Below is a small trained network, with its code and all its weights. Each question gives an input and a class and asks what happens when units are switched off, that is, made to give their printed mean instead of their output.

import numpy as np


def w(rows, s, z=0):
    codes = np.array(rows[::2]) - 128.0
    scale = np.full(codes.shape[1], s)
    scale[-1] = z or s
    return codes * scale


def norm(h):
    return h / np.sqrt((h * h).mean(-1, keepdims=True) + 1e-5)


def f(y):
    return y / 2 * (1 + np.tanh(0.7978845608 * (y + 0.044715 * y**3)))


def log_softmax(a):
    a = a - a.max(-1, keepdims=True)
    return a - np.log(np.exp(a).sum(-1, keepdims=True))


def net(x, mask):
    res = np.array(x, float).reshape(1, 7) / 4 @ E
    u = 0
    for l in range(3):
        y = f(norm(res) @ A[l][:, :-1].T + A[l][:, -1])
        res = res + np.where(mask[u : u + 5], y, B[l][:, -1]) @ B[l][:, :-1]
        u += 5
    return log_softmax(norm(res)[-1] @ U[:, :-1].T + U[:, -1])


A, B = {}, {}
E = w([
[197,251,109,81,69,163,54,206,111,143],'x0',
[232,78,192,187,104,167,135,96,143,198],'x1',
[225,43,82,179,226,133,119,246,67,164],'x2',
[124,128,97,81,146,247,185,76,103,130],'x3',
[96,85,55,21,152,68,162,169,229,140],'x4',
[125,151,166,178,57,173,183,152,160,86],'x5',
[134,158,66,144,139,68,254,99,109,58],'x6',
],0.0053)
A[0] = w([
[100,138,44,130,87,164,185,73,174,165,69],'0.n0',
[86,118,208,254,159,120,122,30,190,145,86],'0.n1',
[158,180,195,174,106,108,232,69,88,121,6],'0.n2',
[167,151,117,99,149,158,143,164,170,120,99],'0.n3',
[158,139,176,128,142,131,150,70,149,59,134],'0.n4',
],0.0067,0.0021)
B[0] = w([
[152,76,114,97,105,111,156,164,81,178,163],'0.n0',
[118,116,92,110,141,135,108,129,154,63,252],'0.n1',
[125,159,117,189,148,106,168,99,251,168,189],'0.n2',
[97,160,153,194,112,70,127,153,172,110,143],'0.n3',
[199,174,96,112,154,151,74,49,128,121,160],'0.n4',
],0.012,0.0039)
A[1] = w([
[62,8,126,67,190,80,162,179,139,129,215],'1.n0',
[181,182,174,9,150,120,133,62,31,95,66],'1.n1',
[89,195,176,20,58,187,7,162,187,211,115],'1.n2',
[215,113,183,85,128,196,64,214,89,101,253],'1.n3',
[136,96,108,86,82,254,112,153,132,210,113],'1.n4',
],0.0056,0.0018)
B[1] = w([
[113,73,151,101,117,117,63,180,179,114,246],'1.n0',
[45,143,80,183,142,187,138,163,96,5,141],'1.n1',
[97,153,105,199,2,104,122,89,65,170,253],'1.n2',
[120,160,108,89,136,145,230,191,15,80,212],'1.n3',
[250,199,87,92,113,181,219,122,182,100,168],'1.n4',
],0.0097,0.0051)
A[2] = w([
[143,80,120,188,148,141,126,87,139,72,251],'2.n0',
[138,149,121,147,183,12,105,134,105,82,188],'2.n1',
[117,124,166,124,101,100,85,112,151,119,160],'2.n2',
[124,123,95,132,117,152,193,90,152,117,110],'2.n3',
[167,152,111,189,143,130,109,173,69,149,60],'2.n4',
],0.011,0.0029)
B[2] = w([
[69,122,86,143,109,118,56,48,134,148,248],'2.n0',
[148,199,125,99,105,191,222,191,120,110,255],'2.n1',
[113,100,133,228,187,84,51,174,73,180,192],'2.n2',
[174,187,71,204,171,192,130,207,116,50,192],'2.n3',
[144,107,38,107,1,157,82,129,69,170,217],'2.n4',
],0.009,0.0052)
U = w([
[150,148,114,112,50,164,152,137,49,130,144],'0',
[158,173,130,170,179,176,154,63,169,71,130],'1',
[145,92,151,64,193,108,139,217,141,135,134],'2',
[130,118,126,184,105,74,108,151,171,174,126],'3',
[119,169,204,132,125,76,146,117,93,148,94],'4',
[71,72,140,135,150,123,49,79,126,119,143],'5',
[140,118,251,85,164,99,200,34,85,169,8],'6',
],0.018,0.016)

Each question gives the input, the list of numbers given to net, and the class t.
The units are the neurons (one row each of A and B). Each row of codes is followed by its name. A weight is (code - 128) times the scale printed after its matrix; where a second scale follows, it is the last column's (A, B and U).
mask holds one flag per neuron, layer by layer. A switched-off neuron (its flag False) gives its mean, the last column of its row in B, instead of its output. The means were averaged over made-up inputs and are rounded, as every weight is.
A unit's drop is (log p(t) with every unit on - log p(t) with that unit switched off) / (log p(t) with every unit on - log p(t) with every unit switched off).
The circuit of an input: a set's keep is (log p(t) with only the set's units on - log p(t) with every unit switched off) / (log p(t) with every unit on - log p(t) with every unit switched off). Starting from the 12 units with the biggest drops (on a tie, the unit counted first), units are removed one at a time, each time the one whose removal leaves the highest keep (on an exact tie, the one counted first), for as long as the keep stays at least 0.8.
units of the circuit, in order: the units of the circuit, biggest drop first
k most important neurons: the k neurons with the biggest drops, biggest first
k most important neurons of layer l: the k neurons of layer l with the biggest drops, biggest first
input [-5,7,-2,-1,-2,6,-1], class 1: most important neuron => 0.n2
input [2,-5,-6,-2,-6,7,-6], class 5: 4 most important neurons => 2.n1, 0.n0, 2.n2, 1.n4
input [3,-2,-5,-7,0,5,-1], class 4: 2 most important neurons of layer 2 => 2.n4, 2.n0
input [-3,1,-4,1,6,-6,3], class 2: 2 most important neurons => 1.n2, 0.n0
input [-6,-1,8,-5,-2,1,0], class 2: 4 most important neurons => 1.n0, 1.n2, 2.n1, 0.n2
input [2,8,-2,-4,1,-8,-5], class 0: 2 most important neurons => 1.n3, 0.n2
input [3,8,-5,-6,2,-6,-8], class 0: units of the circuit, in order => 0.n2, 1.n3
input [-6,-8,-6,-5,3,7,0], class 5: units of the circuit, in order => 1.n3, 1.n4, 1.n2
input [-6,-2,5,-6,-1,-8,7], class 2: 2 most important neurons => 2.n1, 1.n0
input [-5,-8,0,-3,2,1,5], class 2: units of the circuit, in order => 1.n0, 1.n2
input [-8,2,7,-2,-8,-5,7], class 1: units of the circuit, in order => 0.n2, 1.n2
input [-7,-5,3,-7,6,8,-2], class 5: 3 most important neurons => 1.n3, 1.n0, 1.n4
input [-1,6,-6,-4,2,-7,-3], class 5: 2 most important neurons of layer 0 => 0.n1, 0.n2
input [-5,5,3,3,3,-3,2], class 5: units of the circuit, in order => 2.n0
input [-2,-7,0,5,-2,-6,6], class 1: 4 most important neurons => 1.n1, 2.n4, 1.n2, 1.n3
input [6,3,3,8,5,7,5], class 2: units of the circuit, in order => 1.n2, 2.n4
input [-5,1,-7,-6,5,-7,3], class 2: 2 most important neurons => 1.n2, 2.n1
input [0,7,-4,1,4,-4,6], class 1: 2 most important neurons => 0.n4, 2.n3
input [-3,8,1,0,7,-8,-3], class 2: 2 most important neurons of layer 1 => 1.n2, 1.n4
input [8,7,-8,-3,-5,-5,7], class 1: units of the circuit, in order => 0.n2
input [-8,7,7,1,8,3,0], class 5: 2 most important neurons of layer 1 => 1.n3, 1.n4
input [-3,-5,-3,-1,6,-2,1], class 2: 2 most important neurons => 1.n2, 2.n0
